Here is a tiny trained network, its code and every weight. The questions are about switching its units off for an input and a target symbol, where a switched-off unit gives its printed mean instead of its output.

import numpy as np


def w(rows, s, z=0):
    codes = np.array(rows[::2]) - 128.0
    scale = np.full(codes.shape[1], s)
    scale[-1] = z or s
    return codes * scale


def f(y):
    return y / 2 * (1 + np.tanh(0.7978845608 * (y + 0.044715 * y**3)))


def softmax(a):
    e = np.exp(a - a.max(-1, keepdims=True))
    return e / e.sum(-1, keepdims=True)


def log_softmax(a):
    a = a - a.max(-1, keepdims=True)
    return a - np.log(np.exp(a).sum(-1, keepdims=True))


def net(x, mask):
    ids = ['ΓΘΛΣΦΨβδεζηξπω'.index(c) for c in x.split()]
    T = len(ids)
    res = E[ids] + P[:T]
    u = 0
    for l in range(2):
        r = res
        for j in range(2):
            rows = slice(4 * j, 4 * j + 4)
            q, k, v = (r @ M[l][rows].T for M in (Q, K, V))
            z = softmax(np.where(np.tri(T) > 0, q @ k.T / 4**0.5, -1e9)) @ v
            o = O[l][rows]
            res = res + np.where(mask[u + j], z, o[:, -1]) @ o[:, :-1]
        u += 2
        y = f(res @ A[l][:, :-1].T + A[l][:, -1])
        res = res + np.where(mask[u : u + 4], y, B[l][:, -1]) @ B[l][:, :-1]
        u += 4
    return log_softmax(res[-1] @ U[:, :-1].T + U[:, -1])


Q, K, V, O, A, B = {}, {}, {}, {}, {}, {}
E = w([
[210,166,54,22,198,70,197,231,157],'Γ',
[56,209,40,34,64,159,203,96,168],'Θ',
[111,166,76,32,243,122,118,251,67],'Λ',
[180,115,95,146,46,4,204,153,45],'Σ',
[116,220,64,168,93,167,103,35,111],'Φ',
[184,48,144,160,165,53,185,246,37],'Ψ',
[43,41,182,166,182,114,217,167,151],'β',
[134,52,184,214,132,141,241,85,183],'δ',
[178,86,210,216,193,152,165,44,53],'ε',
[57,37,219,101,25,225,228,63,71],'ζ',
[219,201,110,170,185,38,39,164,180],'η',
[33,37,48,59,22,133,121,199,202],'ξ',
[20,47,188,77,132,39,156,240,209],'π',
[31,195,225,113,197,240,16,152,19],'ω',
],0.004)
P = w([
[225,166,43,196,223,198,251,16,173],'0',
[194,67,160,11,100,95,47,218,102],'1',
[7,182,103,54,212,33,192,175,18],'2',
[200,82,255,175,49,220,39,237,149],'3',
[21,234,117,66,232,53,205,199,27],'4',
[143,38,231,122,30,121,15,220,142],'5',
],0.0036)
Q[0] = w([
[45,220,18,96,237,21,250,23,26],'L0H0',
[174,58,233,208,16,239,10,181,227],'L0H0',
[198,40,234,100,19,236,1,251,202],'L0H0',
[1,243,33,83,231,20,246,25,15],'L0H0',
[32,238,15,40,237,33,252,170,31],'L0H1',
[255,24,226,227,33,220,28,69,243],'L0H1',
[25,224,4,57,232,41,248,154,23],'L0H1',
[7,208,29,43,236,25,232,173,32],'L0H1',
],0.0034)
K[0] = w([
[218,29,21,97,95,54,237,42,226],'L0H0',
[50,194,241,93,111,207,25,234,40],'L0H0',
[28,227,244,226,181,216,3,192,27],'L0H0',
[250,23,16,119,81,96,237,21,223],'L0H0',
[236,152,13,219,218,190,254,7,222],'L0H1',
[21,141,248,17,26,34,25,246,42],'L0H1',
[240,152,11,206,222,192,234,17,199],'L0H1',
[230,132,27,235,214,191,249,16,224],'L0H1',
],0.0035)
V[0] = w([
[110,41,32,50,12,14,199,236,235],'L0H0',
[19,191,236,61,176,235,9,173,9],'L0H0',
[230,213,6,84,161,87,179,49,227],'L0H0',
[50,72,253,172,216,196,149,187,7],'L0H0',
[45,178,94,244,72,237,227,25,243],'L0H1',
[93,228,36,30,248,65,17,241,138],'L0H1',
[1,23,176,13,9,137,155,238,203],'L0H1',
[24,240,80,44,26,241,13,27,127],'L0H1',
],0.0035)
O[0] = w([
[67,217,230,182,33,57,138,239,190,56],'L0H0',
[56,23,92,12,144,59,67,21,130,191],'L0H0',
[214,239,80,165,126,238,119,215,187,130],'L0H0',
[61,28,144,28,237,15,217,25,28,226],'L0H0',
[15,220,104,231,48,226,218,48,150,103],'L0H1',
[145,171,30,6,215,40,26,198,232,164],'L0H1',
[17,24,252,18,30,78,93,189,223,3],'L0H1',
[41,30,34,44,26,230,35,20,168,7],'L0H1',
],0.0038,0.0015)
A[0] = w([
[179,2,227,52,59,97,8,45,177,250],'L0N0',
[225,243,165,225,41,232,97,211,247,187],'L0N1',
[250,240,20,146,246,159,96,136,165,189],'L0N2',
[218,43,181,37,205,36,12,210,169,249],'L0N3',
],0.0034,0.0022)
B[0] = w([
[208,28,173,71,61,69,33,69,224,203],'L0N0',
[192,202,78,254,53,176,108,243,231,161],'L0N1',
[182,187,10,17,166,187,45,192,43,203],'L0N2',
[112,87,207,59,8,85,68,193,201,252],'L0N3',
],0.0036,0.0043)
Q[1] = w([
[220,20,218,130,28,212,23,65,230],'L1H0',
[25,232,23,108,217,26,233,196,23],'L1H0',
[11,233,8,150,215,185,226,158,35],'L1H0',
[9,251,16,176,223,181,222,159,5],'L1H0',
[9,222,73,51,232,25,231,203,8],'L1H1',
[27,240,67,142,230,53,246,204,21],'L1H1',
[238,35,199,130,17,157,28,49,253],'L1H1',
[39,226,36,176,246,162,244,179,16],'L1H1',
],0.0034)
K[1] = w([
[24,116,219,40,46,25,38,224,141],'L1H0',
[232,115,46,217,206,240,250,30,128],'L1H0',
[215,163,39,218,226,217,252,107,62],'L1H0',
[243,205,18,219,226,232,219,117,60],'L1H0',
[241,214,25,233,201,238,222,73,119],'L1H1',
[223,247,23,237,186,240,223,186,98],'L1H1',
[20,23,235,50,48,20,20,85,173],'L1H1',
[248,236,37,150,205,237,197,218,49],'L1H1',
],0.0037)
V[1] = w([
[9,76,222,98,73,190,219,36,226],'L1H0',
[30,50,50,96,236,216,221,4,30],'L1H0',
[14,66,173,5,50,151,205,61,90],'L1H0',
[85,121,244,190,200,31,250,243,183],'L1H0',
[213,72,168,25,242,42,214,80,11],'L1H1',
[88,186,33,23,24,196,22,236,237],'L1H1',
[234,116,139,39,242,72,44,238,145],'L1H1',
[230,202,213,238,35,82,224,217,165],'L1H1',
],0.0035)
O[1] = w([
[21,233,234,82,65,237,232,214,162,1],'L1H0',
[18,215,101,41,238,240,239,55,19,52],'L1H0',
[54,69,186,13,93,201,244,209,83,16],'L1H0',
[236,239,249,121,212,25,198,224,243,82],'L1H0',
[252,64,157,29,253,67,235,32,58,128],'L1H1',
[43,23,14,15,5,173,27,222,232,188],'L1H1',
[233,28,51,29,232,31,26,53,248,233],'L1H1',
[231,225,224,247,46,45,62,191,133,167],'L1H1',
],0.0035,0.0043)
A[1] = w([
[60,238,253,184,76,101,195,242,172,244],'L1N0',
[213,226,153,230,236,34,116,49,105,161],'L1N1',
[201,74,122,143,15,42,32,235,236,164],'L1N2',
[203,236,209,222,186,48,67,237,218,251],'L1N3',
],0.0035,0.0023)
B[1] = w([
[31,229,219,25,168,172,218,205,221,161],'L1N0',
[233,41,179,224,197,102,168,32,150,188],'L1N1',
[65,212,28,215,143,217,175,242,38,248],'L1N2',
[119,252,166,174,202,44,171,209,210,225],'L1N3',
],0.0036,0.013)
U = w([
[170,94,155,210,144,180,166,71,59,62],'Γ',
[112,101,56,227,137,107,53,75,155,3],'Θ',
[32,154,10,71,236,155,211,175,29,97],'Λ',
[135,212,180,110,190,144,199,118,155,114],'Σ',
[83,111,69,205,26,193,49,83,31,152],'Φ',
[216,160,194,159,75,57,129,187,39,156],'Ψ',
[65,204,178,74,218,86,177,157,222,88],'β',
[131,180,229,157,147,172,168,111,204,153],'δ',
[226,74,220,160,213,48,136,23,210,51],'ε',
[149,175,244,82,57,225,234,176,50,225],'ζ',
[191,116,112,139,110,96,42,183,177,64],'η',
[44,107,108,170,32,211,140,228,115,157],'ξ',
[28,198,155,89,133,140,150,225,216,76],'π',
[180,13,71,4,158,50,49,37,216,255],'ω',
],0.0034,0.0029)

Each question gives the input, a string of symbols that net reads in full, and the target symbol t.
The units are the heads (4 rows each of Q, K, V and O) and the neurons (one row each of A and B). Each row of codes is followed by its name. A weight is (code - 128) times the scale printed after its matrix; where a second scale follows, it is the last column's (O, A, B and U).
mask holds one flag per unit, layer by layer, with each layer's heads first. A switched-off unit (its flag False) gives its mean, the last column of its rows in O or B, instead of its output. The means were averaged over made-up inputs and are rounded, as every weight is.
A unit's drop is (log p(t) with every unit on - log p(t) with that unit switched off) / (log p(t) with every unit on - log p(t) with every unit switched off).
The circuit of an input: a set's keep is (log p(t) with only the set's units on - log p(t) with every unit switched off) / (log p(t) with every unit on - log p(t) with every unit switched off). Starting from all 12 units, units are removed one at a time, each time the one whose removal leaves the highest keep (on an exact tie, the one counted first), for as long as the keep stays at least 0.8.
units of the circuit, in order: the units of the circuit, biggest drop first
k most important neurons of layer l: the k neurons of layer l with the biggest drops, biggest first
heads that matter: for each layer, one digit per head in row order, 1 if its drop is at least 0.15 and else 0, layers parted by /
input π η Ψ Ψ ω ζ, target ω: heads that matter => 11 / 01
input ζ Φ Ψ, target ζ: heads that matter => 01 / 11
input Ψ ω Λ δ, target ω: units of the circuit, in order => [L0H0 L1H1 L0H1]
input Γ ω Γ Ψ, target ω: heads that matter => 10 / 01
input Σ ω Ψ, target Ψ: units of the circuit, in order => [L0H0 L1H1 L0H1]
input ω ω ω ξ ζ, target Λ: units of the circuit, in order => [L1H0 L0H0 L1H1]
input Γ Σ η, target η: units of the circuit, in order => [L0H0 L1H0 L1H1 L0N1]
input ω Φ β, target Λ: units of the circuit, in order => [L1H0 L0H0 L1H1 L0H1]
input β Λ Γ ω Φ Γ, target ω: heads that matter => 11 / 01
input η Λ Λ ξ, target ξ: heads that matter => 01 / 11
input Ψ ω ω β δ, target ε: heads that matter => 01 / 11
input ω Γ ξ, target Λ: 2 most important neurons of layer 0 => [L0N3 L0N0]
input Φ ω Θ, target Φ: most important neuron of layer 1 => [L1N3]
input Ψ ξ Γ, target ε: 2 most important neurons of layer 1 => [L1N1 L1N2]
input Λ Ψ ε ε Λ, target ω: 2 most important neurons of layer 1 => [L1N2 L1N3]
input ω Ψ ζ ω, target ω: most important neuron of layer 0 => [L0N0]
input η Λ ω, target Θ: 2 most important neurons of layer 0 => [L0N1 L0N2]
input Θ ω Θ, target ξ: heads that matter => 11 / 01
input Σ η η η Λ η, target η: heads that matter => 01 / 11
input ζ Φ ω, target ζ: heads that matter => 01 / 11
input ω Ψ ω ω π, target Λ: heads that matter => 11 / 11
input Γ ξ ω, target η: most important neuron of layer 1 => [L1N3]
input Λ Ψ π, target ω: 2 most important neurons of layer 1 => [L1N2 L1N3]
input Φ ω δ Φ Γ, target Φ: 2 most important neurons of layer 0 => [L0N2 L0N1]
input Ψ ω ω, target ε: 2 most important neurons of layer 1 => [L1N1 L1N2]
